Below is a small trained network, with its code and all its weights. Each question gives an input and a class and asks what happens when units are switched off, that is, made to give their printed mean instead of their output.

import numpy as np


def w(rows, s, z=0):
    codes = np.array(rows[::2]) - 128.0
    scale = np.full(codes.shape[1], s)
    scale[-1] = z or s
    return codes * scale


def f(y):
    return np.maximum(y, 0)


def log_softmax(a):
    a = a - a.max(-1, keepdims=True)
    return a - np.log(np.exp(a).sum(-1, keepdims=True))


def net(x, mask):
    res = np.array(x, float).reshape(1, 8) / 4 @ E
    y = f(res @ A[0][:, :-1].T + A[0][:, -1])
    res = res + np.where(mask, y, B[0][:, -1]) @ B[0][:, :-1]
    return log_softmax(res[-1] @ U[:, :-1].T + U[:, -1])


A, B = {}, {}
E = w([
[140,99,171,185,255,148,132,82,141,124,131,114],'x0',
[97,68,172,108,37,117,147,141,158,71,165,68],'x1',
[80,55,126,227,79,73,115,130,138,110,61,87],'x2',
[110,84,132,127,131,139,53,168,110,102,115,65],'x3',
[159,205,118,185,142,173,63,25,106,44,41,95],'x4',
[237,163,77,92,136,131,121,121,133,163,141,104],'x5',
[108,208,183,151,118,234,173,66,141,76,118,180],'x6',
[179,102,58,196,98,247,142,174,215,179,48,60],'x7',
],0.0079)
A[0] = w([
[135,47,79,133,96,25,67,192,95,142,120,64,173],'N0',
[131,109,135,153,32,140,162,79,187,80,96,68,132],'N1',
[100,102,148,199,146,149,95,78,128,85,78,89,128],'N2',
[113,111,139,180,142,130,96,88,134,96,65,93,126],'N3',
[129,117,132,145,119,138,102,146,148,125,121,136,31],'N4',
[122,118,126,127,142,122,132,132,119,148,126,141,61],'N5',
[126,158,112,121,97,94,133,107,101,142,108,166,2],'N6',
[145,90,108,195,207,122,158,156,175,212,90,131,138],'N7',
[125,117,157,157,137,156,114,135,132,120,123,140,99],'N8',
[101,145,109,119,63,106,107,145,118,135,116,170,62],'N9',
[144,118,116,142,105,107,127,124,138,142,110,111,48],'N10',
[184,140,96,111,173,134,121,130,111,141,117,105,115],'N11',
[165,136,110,121,202,111,140,120,88,166,162,183,45],'N12',
[68,119,114,147,1,68,145,146,111,107,84,161,153],'N13',
[111,61,131,171,54,199,114,204,183,101,93,43,125],'N14',
[200,158,75,110,123,143,100,82,122,134,130,94,76],'N15',
[105,100,146,207,158,136,81,64,130,63,68,91,142],'N16',
[42,38,192,128,80,28,163,173,134,132,208,130,139],'N17',
[148,154,137,111,129,126,144,104,126,103,137,156,163],'N18',
[104,169,126,111,87,113,112,149,85,90,120,145,29],'N19',
[109,79,154,113,109,83,146,149,148,114,152,144,119],'N20',
[132,133,136,177,115,118,150,66,143,110,103,108,74],'N21',
[132,89,138,120,128,94,117,164,143,114,140,78,114],'N22',
[133,62,87,118,117,38,88,192,86,141,98,73,142],'N23',
[127,154,117,144,109,143,133,117,138,145,102,116,21],'N24',
[137,89,89,181,175,127,162,147,146,190,111,123,167],'N25',
[145,144,121,54,125,125,150,180,117,152,185,182,48],'N26',
[215,171,78,103,129,138,92,92,135,126,113,96,65],'N27',
],0.0093,0.0045)
B[0] = w([
[89,116,174,33,157,124,77,161,214,177,247,152,234],'N0',
[202,132,101,107,72,206,168,123,157,151,143,103,195],'N1',
[127,177,142,138,189,76,129,83,43,76,69,146,202],'N2',
[127,165,153,138,180,87,114,96,94,108,110,147,191],'N3',
[121,105,135,138,125,137,148,129,125,138,137,115,134],'N4',
[144,146,143,139,125,141,122,125,140,135,127,112,133],'N5',
[66,86,142,159,149,134,135,135,140,167,117,116,145],'N6',
[123,79,38,195,33,159,124,170,180,168,82,65,199],'N7',
[104,115,131,151,131,138,155,120,123,144,106,122,146],'N8',
[87,92,125,170,145,115,133,124,138,134,98,125,157],'N9',
[151,106,129,135,110,129,139,137,151,137,114,109,140],'N10',
[146,131,90,174,100,132,88,114,150,140,119,82,170],'N11',
[150,101,119,125,93,202,154,126,172,171,164,81,183],'N12',
[95,60,55,237,103,136,82,169,143,188,61,74,207],'N13',
[52,26,117,118,86,232,232,220,204,226,174,127,232],'N14',
[172,130,62,182,90,135,119,100,105,149,99,95,176],'N15',
[146,198,128,185,190,46,106,54,49,58,69,168,218],'N16',
[217,229,158,116,168,151,230,2,37,68,136,133,250],'N17',
[123,93,124,123,136,181,201,136,132,141,105,127,171],'N18',
[105,100,119,158,139,158,144,147,148,171,85,110,155],'N19',
[145,169,141,118,157,163,153,83,98,94,125,123,177],'N20',
[181,171,92,127,99,127,105,104,114,109,109,110,162],'N21',
[94,130,172,103,157,165,118,133,146,144,162,159,170],'N22',
[94,110,169,68,135,121,80,165,190,165,235,125,214],'N23',
[158,120,151,106,139,151,161,107,124,119,152,118,142],'N24',
[130,91,63,187,66,161,128,144,142,169,96,77,186],'N25',
[114,157,158,161,191,96,107,43,81,93,122,125,197],'N26',
[188,134,70,214,98,141,109,100,119,126,90,39,184],'N27',
],0.0077,0.014)
U = w([
[123,154,210,49,190,133,149,94,108,115,197,158,147],'0',
[174,132,158,49,36,127,141,172,189,44,112,191,36],'1',
[34,81,108,178,134,123,128,171,114,156,61,132,131],'2',
[175,114,131,87,77,45,135,254,112,82,110,153,16],'3',
[134,75,91,129,37,197,140,189,200,204,148,98,189],'4',
[179,87,113,89,85,62,130,253,116,57,122,176,3],'5',
[131,127,115,121,154,37,16,138,146,149,145,110,81],'6',
[190,174,111,170,129,129,147,54,52,89,65,116,162],'7',
],0.0083,0.0054)

Each question gives the input, the list of numbers given to net, and the class t.
The units are the neurons (one row each of A and B). Each row of codes is followed by its name. A weight is (code - 128) times the scale printed after its matrix; where a second scale follows, it is the last column's (A, B and U).
mask holds one flag per neuron, in row order. A switched-off neuron (its flag False) gives its mean, the last column of its row in B, instead of its output. The means were averaged over made-up inputs and are rounded, as every weight is.
A unit's drop is (log p(t) with every unit on - log p(t) with that unit switched off) / (log p(t) with every unit on - log p(t) with every unit switched off).
The circuit of an input: a set's keep is (log p(t) with only the set's units on - log p(t) with every unit switched off) / (log p(t) with every unit on - log p(t) with every unit switched off). Starting from the 12 units with the biggest drops (on a tie, the unit counted first), units are removed one at a time, each time the one whose removal leaves the highest keep (on an exact tie, the one counted first), for as long as the keep stays at least 0.8.
circuit, biggest first: the units of the circuit, biggest drop first
k most important neurons: the k neurons with the biggest drops, biggest first
drop when u is switched off: that unit's drop, to one decimal
input [2,4,-2,-4,-1,5,6,-3], class 0: circuit, biggest first => [N13]
input [-4,-4,-5,-6,-2,4,5,3], class 7: 3 most important neurons => [N14 N26 N0]
input [4,7,-2,3,-2,-5,1,-8], class 7: 4 most important neurons => [N17 N0 N23 N14]
input [-5,7,4,6,7,-5,1,-1], class 2: circuit, biggest first => [N14 N16]
input [0,7,-8,-6,3,3,-1,3], class 7: 2 most important neurons => [N14 N0]
input [-6,8,-7,7,-8,-6,8,-2], class 7: 4 most important neurons => [N17 N0 N13 N23]
input [8,-5,-1,-4,-6,5,6,-3], class 4: 2 most important neurons => [N17 N12]
input [-6,0,2,0,-4,8,3,-3], class 0: 4 most important neurons => [N7 N14 N16 N25]
input [-5,5,1,-2,1,8,-3,-4], class 0: circuit, biggest first => [N7 N0]
input [4,4,-4,-1,-8,-5,-3,4], class 0: 2 most important neurons => [N17 N13]
input [-3,7,1,-2,8,6,-4,-4], class 6: 2 most important neurons => [N14 N17]
input [5,-7,-7,3,-1,-2,8,7], class 4: 2 most important neurons => [N17 N7]
input [-1,3,-1,-4,8,7,-7,-6], class 4: 2 most important neurons => [N17 N16]
input [7,-3,-8,-8,-4,-4,-8,-3], class 7: circuit, biggest first => [N0]
input [-5,3,2,0,5,-5,-5,-3], class 6: 2 most important neurons => [N13 N0]
input [-1,-4,8,4,6,8,-3,-4], class 6: drop when N17 is switched off => 0.1
input [-5,-7,-5,-3,-4,-7,-2,-8], class 7: drop when N0 is switched off => 1.2
input [-7,-5,-6,6,2,-7,3,-6], class 2: drop when N16 is switched off => 0.1
